Below is a small trained network, with its code and all its weights. Each question gives an input and a target symbol and asks what happens when units are switched off, that is, made to give their printed mean instead of their output.

import numpy as np


def w(rows, s, z=0):
    codes = np.array(rows[::2]) - 128.0
    scale = np.full(codes.shape[1], s)
    scale[-1] = z or s
    return codes * scale


def norm(h):
    return h / np.sqrt((h * h).mean(-1, keepdims=True) + 1e-5)


def f(y):
    return np.maximum(y, 0)


def softmax(a):
    e = np.exp(a - a.max(-1, keepdims=True))
    return e / e.sum(-1, keepdims=True)


def log_softmax(a):
    a = a - a.max(-1, keepdims=True)
    return a - np.log(np.exp(a).sum(-1, keepdims=True))


def net(x, mask):
    ids = ['αβγδηθλμπφ'.index(c) for c in x.split()]
    T = len(ids)
    res = E[ids] + P[:T]
    u = 0
    for l in range(2):
        r = norm(res)
        for j in range(3):
            rows = slice(2 * j, 2 * j + 2)
            q, k, v = (r @ M[l][rows].T for M in (Q, K, V))
            z = softmax(np.where(np.tri(T) > 0, q @ k.T / 2**0.5, -1e9)) @ v
            o = O[l][rows]
            res = res + np.where(mask[u + j], z, o[:, -1]) @ o[:, :-1]
        u += 3
        y = f(norm(res) @ A[l][:, :-1].T + A[l][:, -1])
        res = res + np.where(mask[u : u + 8], y, B[l][:, -1]) @ B[l][:, :-1]
        u += 8
    return log_softmax(norm(res)[-1] @ U[:, :-1].T + U[:, -1])


Q, K, V, O, A, B = {}, {}, {}, {}, {}, {}
E = w([
[121,89,157,162,179,89,109,31],'α',
[30,225,187,26,129,208,124,130],'β',
[112,54,113,82,140,81,76,189],'γ',
[97,119,251,199,126,107,134,81],'δ',
[90,127,87,172,127,23,102,177],'η',
[96,23,132,142,121,107,66,90],'θ',
[89,96,204,173,151,35,170,149],'λ',
[88,49,157,137,67,66,97,177],'μ',
[69,72,84,196,111,113,57,210],'π',
[79,119,131,222,103,81,70,118],'φ',
],0.0027)
P = w([
[100,41,116,5,87,247,224,105],'0',
[118,132,54,231,210,47,147,158],'1',
[120,131,74,225,205,45,126,159],'2',
[116,134,71,215,200,37,106,155],'3',
[117,133,76,212,195,35,92,142],'4',
[119,133,81,206,178,24,78,135],'5',
[127,128,82,201,171,21,64,132],'6',
[133,130,91,196,169,20,54,126],'7',
[134,128,95,185,157,21,48,122],'8',
[140,124,92,180,157,15,36,118],'9',
[144,123,103,180,156,7,26,107],'10',
[158,124,113,160,149,4,15,106],'11',
],0.0022)
Q[0] = w([
[89,144,133,166,153,102,69,106],'0.h1',
[99,144,162,125,95,119,150,108],'0.h1',
[98,95,168,132,174,20,113,155],'0.h2',
[119,106,96,158,142,134,123,122],'0.h2',
[138,101,133,149,107,131,76,117],'0.h3',
[183,137,101,91,93,254,232,112],'0.h3',
],0.0074)
K[0] = w([
[92,141,129,96,130,167,143,131],'0.h1',
[105,118,119,125,108,145,147,117],'0.h1',
[90,155,128,82,122,165,143,136],'0.h2',
[150,141,116,124,125,124,93,130],'0.h2',
[134,156,151,125,150,120,120,129],'0.h3',
[247,97,121,143,86,116,125,126],'0.h3',
],0.011)
V[0] = w([
[177,3,134,166,107,117,159,153],'0.h1',
[135,59,58,174,118,150,207,89],'0.h1',
[83,195,95,99,162,95,23,155],'0.h2',
[164,101,145,158,196,77,144,182],'0.h2',
[133,196,153,108,161,174,65,148],'0.h3',
[69,135,113,173,147,86,77,179],'0.h3',
],0.0037)
O[0] = w([
[106,152,36,197,143,177,235,115,33],'0.h1',
[200,174,97,130,172,176,251,172,81],'0.h1',
[153,167,217,22,80,128,146,183,221],'0.h2',
[96,90,134,156,191,98,160,194,52],'0.h2',
[229,86,101,143,103,183,222,144,246],'0.h3',
[113,159,26,136,105,112,181,18,255],'0.h3',
],0.0036,0.003)
A[0] = w([
[69,228,106,149,189,122,193,88,20],'0.n1',
[150,212,131,103,98,184,128,69,216],'0.n2',
[144,178,171,142,192,141,137,2,251],'0.n3',
[146,131,242,179,135,138,181,92,101],'0.n4',
[253,64,142,174,102,121,135,36,52],'0.n5',
[89,69,81,145,121,195,144,97,171],'0.n6',
[217,87,42,140,30,102,139,86,50],'0.n7',
[150,94,161,60,135,115,38,172,34],'0.n8',
],0.0042,0.0012)
B[0] = w([
[104,88,225,15,86,186,36,153,191],'0.n1',
[131,79,145,178,118,86,152,204,185],'0.n2',
[147,107,37,138,114,74,118,229,202],'0.n3',
[98,202,3,121,77,176,90,55,148],'0.n4',
[16,156,121,151,165,141,154,181,233],'0.n5',
[185,157,200,132,110,60,99,98,168],'0.n6',
[127,153,108,161,222,142,143,228,253],'0.n7',
[116,140,74,149,68,145,181,28,246],'0.n8',
],0.0038,0.0035)
Q[1] = w([
[162,154,186,95,208,254,212,118],'1.h1',
[133,72,118,118,65,84,32,65],'1.h1',
[119,159,147,123,221,172,196,187],'1.h2',
[159,98,196,111,142,219,169,151],'1.h2',
[85,112,130,120,60,100,60,86],'1.h3',
[196,97,192,116,198,158,124,88],'1.h3',
],0.0072)
K[1] = w([
[119,162,94,127,134,2,92,142],'1.h1',
[126,21,198,131,106,200,70,76],'1.h1',
[126,221,132,108,141,50,140,224],'1.h2',
[134,148,84,135,136,24,121,129],'1.h2',
[179,107,116,98,159,156,194,85],'1.h3',
[117,140,88,197,150,89,124,144],'1.h3',
],0.0086)
V[1] = w([
[142,122,84,174,121,131,159,50],'1.h1',
[217,148,108,103,147,113,14,126],'1.h1',
[172,58,120,164,48,95,171,203],'1.h2',
[127,187,177,149,60,55,85,81],'1.h2',
[155,32,171,80,142,134,152,96],'1.h3',
[162,221,168,168,147,253,149,56],'1.h3',
],0.0036)
O[1] = w([
[204,131,199,165,148,90,143,139,79],'1.h1',
[156,163,71,139,101,112,49,173,41],'1.h1',
[140,153,88,159,61,66,214,106,205],'1.h2',
[89,223,140,136,181,93,124,98,109],'1.h2',
[186,146,97,89,188,136,154,125,195],'1.h3',
[110,95,89,132,153,2,113,168,5],'1.h3',
],0.0043,0.0029)
A[1] = w([
[84,163,115,77,144,188,41,142,52],'1.n1',
[124,100,104,175,166,171,140,180,171],'1.n2',
[150,119,176,67,58,111,109,45,252],'1.n3',
[219,72,149,144,171,86,143,139,127],'1.n4',
[104,107,59,211,156,100,133,145,189],'1.n5',
[80,200,167,119,118,210,152,180,119],'1.n6',
[101,135,192,4,189,140,48,245,16],'1.n7',
[210,137,76,99,103,143,167,93,116],'1.n8',
],0.0041,0.002)
B[1] = w([
[151,161,213,103,94,138,173,158,152],'1.n1',
[108,132,85,99,122,98,91,137,187],'1.n2',
[92,116,100,107,151,82,77,135,251],'1.n3',
[127,181,137,123,77,124,129,161,147],'1.n4',
[158,126,174,110,117,157,136,115,252],'1.n5',
[167,95,171,180,152,134,135,130,191],'1.n6',
[46,254,198,26,120,212,150,176,157],'1.n7',
[149,144,142,126,169,145,98,90,173],'1.n8',
],0.0065,0.0039)
U = w([
[132,53,145,113,40,93,197,148,146],'α',
[133,120,215,215,168,106,31,128,144],'β',
[113,178,181,152,196,76,216,40,98],'γ',
[41,22,146,138,184,189,114,83,102],'δ',
[254,201,157,110,119,58,126,172,94],'η',
[180,89,95,125,65,185,22,182,84],'θ',
[77,216,75,183,20,170,123,85,29],'λ',
[89,182,197,47,115,173,124,176,252],'μ',
[206,133,83,71,164,190,136,58,149],'π',
[45,145,39,114,201,77,110,196,135],'φ',
],0.0085,0.0029)

Each question gives the input, a string of symbols that net reads in full, and the target symbol t.
The units are the heads (2 rows each of Q, K, V and O) and the neurons (one row each of A and B). Each row of codes is followed by its name. A weight is (code - 128) times the scale printed after its matrix; where a second scale follows, it is the last column's (O, A, B and U).
mask holds one flag per unit, layer by layer, with each layer's heads first. A switched-off unit (its flag False) gives its mean, the last column of its rows in O or B, instead of its output. The means were averaged over made-up inputs and are rounded, as every weight is.
A unit's drop is (log p(t) with every unit on - log p(t) with that unit switched off) / (log p(t) with every unit on - log p(t) with every unit switched off).
The circuit of an input: a set's keep is (log p(t) with only the set's units on - log p(t) with every unit switched off) / (log p(t) with every unit on - log p(t) with every unit switched off). Starting from the 12 units with the biggest drops (on a tie, the unit counted first), units are removed one at a time, each time the one whose removal leaves the highest keep (on an exact tie, the one counted first), for as long as the keep stays at least 0.8.
units of the circuit, in order: the units of the circuit, biggest drop first
k most important neurons: the k neurons with the biggest drops, biggest first
top k neurons in layer l: the k neurons of layer l with the biggest drops, biggest first
input μ θ δ η π θ, target γ: top 2 neurons in layer 0 -> (0.n6, 0.n7)
input θ γ μ β δ, target λ: units of the circuit, in order -> (0.n4)
input β μ δ μ η φ β α θ θ, target φ: units of the circuit, in order -> (0.n5, 0.n7)
input θ θ θ μ η μ φ π, target η: top 3 neurons in layer 0 -> (0.n6, 0.n5, 0.n7)
input φ δ η, target λ: top 2 neurons in layer 0 -> (0.n3, 0.n6)
input β φ δ η φ γ, target π: units of the circuit, in order -> (0.h2, 0.n1, 1.n5)
input μ π η δ λ γ, target γ: units of the circuit, in order -> (0.h1, 1.h1)
input π γ δ, target α: units of the circuit, in order -> (0.n3, 1.h2)
input β β η δ θ μ μ π λ γ, target φ: units of the circuit, in order -> (0.h3, 0.n5, 0.n7)
input α η η δ, target θ: top 2 neurons in layer 0 -> (0.n3, 0.n1)
input μ β β π α θ π, target γ: top 2 neurons in layer 0 -> (0.n6, 0.n3)
input λ φ β φ λ π λ β η, target δ: 2 most important neurons -> (0.n8, 0.n3)
input θ α δ η, target η: top 2 neurons in layer 0 -> (0.n6, 0.n5)
input φ γ γ, target λ: top neuron in layer 0 -> (0.n6)
input γ β μ β γ π, target π: 3 most important neurons -> (0.n8, 0.n6, 0.n5)
input η η δ φ π π θ θ, target μ: 2 most important neurons -> (0.n1, 0.n8)
input π β μ φ μ β φ η, target α: 2 most important neurons -> (0.n8, 0.n3)
input λ η μ π φ μ φ θ, target δ: top 2 neurons in layer 0 -> (0.n1, 0.n8)
input φ λ π β δ δ δ β, target λ: 2 most important neurons -> (0.n6, 0.n1)
input φ μ φ β θ η β β π β, target λ: 3 most important neurons -> (0.n8, 0.n6, 0.n1)
input η η η δ α δ φ η η, target μ: 3 most important neurons -> (0.n1, 0.n8, 1.n1)
input η β β θ π β φ β φ, target μ: units of the circuit, in order -> (0.h2)
input μ α π, target γ: 2 most important neurons -> (0.n6, 0.n7)
input μ α μ θ, target γ: units of the circuit, in order -> (0.h1, 1.h1)
